Below are the code and all the weights of a small trained network. Each question names an input and a class and asks about switching units off, where a switched-off unit gives its printed mean instead of its output.

import numpy as np


def w(rows, s, z=0):
    codes = np.array(rows[::2]) - 128.0
    scale = np.full(codes.shape[1], s)
    scale[-1] = z or s
    return codes * scale


def norm(h):
    return h / np.sqrt((h * h).mean(-1, keepdims=True) + 1e-5)


def f(y):
    return np.maximum(y, 0)


def log_softmax(a):
    a = a - a.max(-1, keepdims=True)
    return a - np.log(np.exp(a).sum(-1, keepdims=True))


def net(x, mask):
    res = np.array(x, float).reshape(1, 8) / 4 @ E
    u = 0
    for l in range(4):
        y = f(norm(res) @ A[l][:, :-1].T + A[l][:, -1])
        res = res + np.where(mask[u : u + 10], y, B[l][:, -1]) @ B[l][:, :-1]
        u += 10
    return log_softmax(norm(res)[-1] @ U[:, :-1].T + U[:, -1])


A, B = {}, {}
E = w([
[126,143,175],'x0',
[128,127,131],'x1',
[130,124,125],'x2',
[127,131,135],'x3',
[130,126,124],'x4',
[94,189,113],'x5',
[126,130,130],'x6',
[248,176,130],'x7',
],0.012)
A[0] = w([
[112,101,46,126],'L0N1',
[169,65,14,135],'L0N2',
[157,180,81,17],'L0N3',
[169,204,119,166],'L0N4',
[118,193,79,68],'L0N5',
[116,78,66,147],'L0N6',
[137,142,2,125],'L0N7',
[150,81,120,74],'L0N8',
[183,114,146,253],'L0N9',
[110,82,129,35],'L0N10',
],0.011,0.0043)
B[0] = w([
[124,179,217,173],'L0N1',
[101,130,232,202],'L0N2',
[101,101,120,166],'L0N3',
[43,62,121,254],'L0N4',
[95,158,168,173],'L0N5',
[127,168,253,180],'L0N6',
[111,167,223,198],'L0N7',
[164,25,138,146],'L0N8',
[58,35,227,249],'L0N9',
[174,135,63,143],'L0N10',
],0.0064,0.0056)
A[1] = w([
[112,83,198,118],'L1N1',
[68,189,172,130],'L1N2',
[218,211,114,92],'L1N3',
[100,240,59,238],'L1N4',
[234,226,120,68],'L1N5',
[84,198,153,64],'L1N6',
[138,111,98,31],'L1N7',
[123,247,61,247],'L1N8',
[114,180,79,253],'L1N9',
[58,88,128,160],'L1N10',
],0.011,0.0022)
B[1] = w([
[136,170,165,253],'L1N1',
[150,179,199,245],'L1N2',
[137,103,70,143],'L1N3',
[167,48,156,176],'L1N4',
[114,115,42,147],'L1N5',
[129,121,161,200],'L1N6',
[170,132,146,128],'L1N7',
[172,7,181,167],'L1N8',
[163,50,140,153],'L1N9',
[185,120,114,213],'L1N10',
],0.012,0.0074)
A[2] = w([
[120,195,177,134],'L2N1',
[122,124,91,103],'L2N2',
[205,167,90,169],'L2N3',
[127,118,69,205],'L2N4',
[153,161,160,105],'L2N5',
[55,125,121,151],'L2N6',
[182,159,110,181],'L2N7',
[52,137,120,174],'L2N8',
[145,105,154,131],'L2N9',
[2,138,73,253],'L2N10',
],0.016,0.0053)
B[2] = w([
[75,223,106,253],'L2N1',
[100,179,157,128],'L2N2',
[100,100,34,147],'L2N3',
[74,105,105,131],'L2N4',
[137,168,116,210],'L2N5',
[152,110,2,142],'L2N6',
[135,94,24,155],'L2N7',
[153,104,23,146],'L2N8',
[109,176,140,225],'L2N9',
[184,70,37,139],'L2N10',
],0.011,0.0079)
A[3] = w([
[97,152,178,129],'L3N1',
[253,200,126,150],'L3N2',
[149,128,1,22],'L3N3',
[92,208,177,170],'L3N4',
[143,187,56,34],'L3N5',
[142,83,51,21],'L3N6',
[230,137,69,3],'L3N7',
[131,186,126,97],'L3N8',
[140,54,98,111],'L3N9',
[142,95,66,196],'L3N10',
],0.0091,0.0029)
B[3] = w([
[125,209,89,203],'L3N1',
[177,155,2,188],'L3N2',
[86,163,156,150],'L3N3',
[157,197,29,253],'L3N4',
[146,174,157,145],'L3N5',
[98,96,93,140],'L3N6',
[137,143,51,138],'L3N7',
[223,161,115,166],'L3N8',
[121,176,95,141],'L3N9',
[67,143,75,148],'L3N10',
],0.0065,0.0077)
U = w([
[130,80,2,232],'0',
[130,151,143,177],'1',
[129,153,134,154],'2',
[130,151,138,141],'3',
[129,148,138,130],'4',
[128,146,141,100],'5',
[103,174,140,3],'6',
[151,67,177,15],'7',
],0.015,0.0058)

Each question gives the input, the list of numbers given to net, and the class t.
The units are the neurons (one row each of A and B). Each row of codes is followed by its name. A weight is (code - 128) times the scale printed after its matrix; where a second scale follows, it is the last column's (A, B and U).
mask holds one flag per neuron, layer by layer. A switched-off neuron (its flag False) gives its mean, the last column of its row in B, instead of its output. The means were averaged over made-up inputs and are rounded, as every weight is.
A unit's drop is (log p(t) with every unit on - log p(t) with that unit switched off) / (log p(t) with every unit on - log p(t) with every unit switched off).
The circuit of an input: a set's keep is (log p(t) with only the set's units on - log p(t) with every unit switched off) / (log p(t) with every unit on - log p(t) with every unit switched off). Starting from the 12 units with the biggest drops (on a tie, the unit counted first), units are removed one at a time, each time the one whose removal leaves the highest keep (on an exact tie, the one counted first), for as long as the keep stays at least 0.8.
circuit, biggest first: the units of the circuit, biggest drop first
unit that matters most: the unit with the biggest drop
k most important neurons: the k neurons with the biggest drops, biggest first
k most important neurons of layer l: the k neurons of layer l with the biggest drops, biggest first
drop of u: that unit's drop, to one decimal
input [-5,-3,2,4,-2,7,-2,4], class 7: circuit, biggest first => (L1N8 L1N4)
input [6,3,0,2,-6,-5,2,-7], class 0: 2 most important neurons of layer 1 => (L1N8 L1N4)
input [2,1,6,4,1,-8,-5,2], class 7: most important neuron of layer 3 => (L3N4)
input [1,7,1,-7,7,8,-3,-1], class 7: 3 most important neurons => (L1N8 L0N9 L1N4)
input [4,2,3,1,0,-2,-5,-8], class 0: circuit, biggest first => (L2N10 L2N6)
input [-5,-7,2,6,7,-8,3,4], class 7: circuit, biggest first => (L2N1 L0N9)
input [-6,2,1,-3,7,6,-4,7], class 0: 3 most important neurons => (L1N5 L1N3 L2N7)
input [0,4,-6,4,1,5,6,7], class 0: 2 most important neurons => (L0N2 L1N5)
input [3,-5,6,3,-2,-7,2,-8], class 0: 3 most important neurons of layer 1 => (L1N2 L1N8 L1N4)
input [-4,0,5,6,0,-8,7,-6], class 7: 2 most important neurons => (L2N1 L1N2)
input [-8,-6,-4,-8,3,6,-8,8], class 0: 2 most important neurons => (L1N5 L1N3)
input [3,4,-2,2,-3,6,1,1], class 7: 3 most important neurons => (L0N9 L1N8 L1N4)
input [-1,2,4,3,2,8,-1,-7], class 7: 4 most important neurons of layer 1 => (L1N4 L1N8 L1N1 L1N9)
input [1,-6,-6,-4,-5,0,-6,-8], class 0: circuit, biggest first => (L2N10)
input [2,1,-3,3,-3,7,1,4], class 7: 2 most important neurons of layer 0 => (L0N2 L0N6)
input [-6,-1,-7,6,-4,3,3,-7], class 0: 2 most important neurons of layer 0 => (L0N2 L0N5)
input [-5,1,-4,-7,5,-8,-3,-4], class 7: 2 most important neurons of layer 1 => (L1N2 L1N10)
input [5,-1,-1,2,-5,4,-4,8], class 0: 2 most important neurons of layer 1 => (L1N5 L1N3)
input [5,3,3,7,-5,2,4,7], class 0: 4 most important neurons of layer 1 => (L1N5 L1N3 L1N2 L1N6)
input [-8,-8,1,0,2,-2,-1,8], class 0: unit that matters most => L1N2
input [-1,8,4,5,1,1,-3,-8], class 0: drop of L2N10 => 0.2
